Below is a small trained network, with its code and all its weights. Each question gives an input and a class and asks what happens when units are switched off, that is, made to give their printed mean instead of their output.

import numpy as np


def w(rows, s, z=0):
    codes = np.array(rows[::2]) - 128.0
    scale = np.full(codes.shape[1], s)
    scale[-1] = z or s
    return codes * scale


def norm(h):
    return h / np.sqrt((h * h).mean(-1, keepdims=True) + 1e-5)


def f(y):
    return y / 2 * (1 + np.tanh(0.7978845608 * (y + 0.044715 * y**3)))


def log_softmax(a):
    a = a - a.max(-1, keepdims=True)
    return a - np.log(np.exp(a).sum(-1, keepdims=True))


def net(x, mask):
    res = np.array(x, float).reshape(1, 5) / 4 @ E
    u = 0
    for l in range(4):
        y = f(norm(res) @ A[l][:, :-1].T + A[l][:, -1])
        res = res + np.where(mask[u : u + 10], y, B[l][:, -1]) @ B[l][:, :-1]
        u += 10
    return log_softmax(norm(res)[-1] @ U[:, :-1].T + U[:, -1])


A, B = {}, {}
E = w([
[168,3,194,202],'x0',
[111,124,117,108],'x1',
[116,127,120,113],'x2',
[246,126,23,67],'x3',
[190,153,210,54],'x4',
],0.0046)
A[0] = w([
[155,140,179,57,148],'0.n1',
[221,47,49,92,4],'0.n2',
[114,156,67,159,152],'0.n3',
[85,111,147,106,140],'0.n4',
[70,254,139,136,136],'0.n5',
[123,151,96,148,149],'0.n6',
[146,39,100,83,114],'0.n7',
[83,116,106,173,164],'0.n8',
[158,154,159,105,151],'0.n9',
[213,212,33,112,133],'0.n10',
],0.0087,0.0018)
B[0] = w([
[171,133,182,109,169],'0.n1',
[155,247,94,134,247],'0.n2',
[155,58,81,123,160],'0.n3',
[187,92,148,165,138],'0.n4',
[195,253,91,145,213],'0.n5',
[115,105,91,142,141],'0.n6',
[111,170,175,181,177],'0.n7',
[128,72,157,163,163],'0.n8',
[101,148,148,76,147],'0.n9',
[73,59,101,55,253],'0.n10',
],0.011,0.0047)
A[1] = w([
[79,196,3,201,71],'1.n1',
[94,35,110,2,116],'1.n2',
[224,206,98,53,141],'1.n3',
[65,87,127,72,44],'1.n4',
[127,224,24,114,67],'1.n5',
[117,145,79,141,29],'1.n6',
[115,139,106,127,9],'1.n7',
[93,130,178,85,62],'1.n8',
[228,146,99,93,118],'1.n9',
[54,138,152,109,28],'1.n10',
],0.0077,0.0014)
B[1] = w([
[250,64,69,108,215],'1.n1',
[94,128,68,60,171],'1.n2',
[38,191,115,187,254],'1.n3',
[123,155,100,98,128],'1.n4',
[107,42,213,177,245],'1.n5',
[178,117,137,135,137],'1.n6',
[177,129,126,128,122],'1.n7',
[177,84,133,114,126],'1.n8',
[121,178,127,154,179],'1.n9',
[194,133,119,136,116],'1.n10',
],0.012,0.006)
A[2] = w([
[104,82,71,229,88],'2.n1',
[97,112,119,133,127],'2.n2',
[164,84,52,109,138],'2.n3',
[151,117,139,164,101],'2.n4',
[202,58,121,127,4],'2.n5',
[140,130,93,150,131],'2.n6',
[191,58,121,127,22],'2.n7',
[251,138,107,162,29],'2.n8',
[158,164,120,130,72],'2.n9',
[105,152,41,175,110],'2.n10',
],0.011,0.0015)
B[2] = w([
[95,132,3,161,254],'2.n1',
[123,127,114,157,137],'2.n2',
[178,101,223,183,194],'2.n3',
[114,112,104,104,163],'2.n4',
[83,204,183,110,175],'2.n5',
[166,133,119,140,154],'2.n6',
[88,185,184,108,172],'2.n7',
[215,184,14,138,204],'2.n8',
[103,141,128,149,137],'2.n9',
[217,135,207,101,208],'2.n10',
],0.012,0.0052)
A[3] = w([
[199,17,189,84,126],'3.n1',
[194,104,28,135,128],'3.n2',
[155,21,6,99,56],'3.n3',
[106,134,129,91,99],'3.n4',
[197,16,254,78,125],'3.n5',
[110,246,209,198,7],'3.n6',
[177,120,149,169,135],'3.n7',
[221,132,173,162,91],'3.n8',
[54,170,129,46,62],'3.n9',
[45,129,228,104,118],'3.n10',
],0.0081,0.0018)
B[3] = w([
[131,100,153,76,169],'3.n1',
[180,115,135,99,254],'3.n2',
[117,102,214,120,227],'3.n3',
[120,134,114,140,125],'3.n4',
[155,83,116,59,191],'3.n5',
[103,142,252,134,250],'3.n6',
[115,154,105,108,164],'3.n7',
[100,145,86,140,181],'3.n8',
[94,145,62,139,174],'3.n9',
[176,103,90,109,201],'3.n10',
],0.02,0.0039)
U = w([
[221,181,81,176,217],'0',
[153,40,178,20,178],'1',
[70,232,249,154,154],'2',
[23,202,60,53,16],'3',
[51,31,134,230,6],'4',
],0.012,0.0023)

Each question gives the input, the list of numbers given to net, and the class t.
The units are the neurons (one row each of A and B). Each row of codes is followed by its name. A weight is (code - 128) times the scale printed after its matrix; where a second scale follows, it is the last column's (A, B and U).
mask holds one flag per neuron, layer by layer. A switched-off neuron (its flag False) gives its mean, the last column of its row in B, instead of its output. The means were averaged over made-up inputs and are rounded, as every weight is.
A unit's drop is (log p(t) with every unit on - log p(t) with that unit switched off) / (log p(t) with every unit on - log p(t) with every unit switched off).
most important unit: the unit with the biggest drop
top k neurons: the k neurons with the biggest drops, biggest first
top k neurons in layer l: the k neurons of layer l with the biggest drops, biggest first
drop when u is switched off: that unit's drop, to one decimal
input [-8,-4,1,5,3], class 3: most important unit -> 0.n10
input [8,6,-3,1,-4], class 0: top 4 neurons -> [0.n10; 1.n5; 1.n3; 0.n1]
input [0,5,3,5,1], class 3: top 4 neurons -> [0.n10; 0.n5; 1.n3; 0.n2]
input [1,2,4,-4,2], class 1: top 2 neurons in layer 1 -> [1.n1; 1.n3]
input [2,4,-6,0,-1], class 4: top 3 neurons in layer 1 -> [1.n1; 1.n6; 1.n8]
input [2,-7,4,0,-5], class 4: top 2 neurons -> [0.n5; 0.n2]
input [5,-4,4,-1,1], class 1: top 3 neurons in layer 0 -> [0.n5; 0.n2; 0.n3]
input [1,6,3,-6,5], class 1: top 4 neurons -> [1.n1; 0.n2; 2.n1; 1.n3]
input [3,-2,1,-1,1], class 1: top 3 neurons -> [1.n3; 1.n1; 0.n5]
input [0,0,2,-3,-2], class 0: top 3 neurons -> [2.n8; 0.n10; 1.n5]
input [0,1,-3,1,6], class 3: top 2 neurons in layer 1 -> [1.n5; 1.n2]
input [2,-2,8,-2,-4], class 4: top 2 neurons -> [0.n2; 0.n5]
input [-1,-4,-6,4,6], class 3: top 2 neurons -> [0.n10; 0.n5]
input [0,-6,-5,8,-2], class 1: top 2 neurons -> [0.n10; 0.n5]
input [2,-4,1,-3,-3], class 4: most important unit -> 0.n2
input [-1,-4,-3,5,7], class 3: top 2 neurons -> [0.n10; 0.n5]
input [-8,2,-6,2,-7], class 1: top 2 neurons in layer 0 -> [0.n10; 0.n2]
input [2,-2,7,-8,-5], class 4: top 2 neurons in layer 0 -> [0.n2; 0.n8]
input [-1,-2,3,3,3], class 3: drop when 0.n10 is switched off -> 1.2
input [-8,4,3,6,4], class 3: drop when 0.n10 is switched off -> 2.9
input [-5,-2,-8,3,-4], class 1: drop when 0.n10 is switched off -> 1.1
input [-2,8,2,-5,-2], class 0: top neuron -> [2.n8]
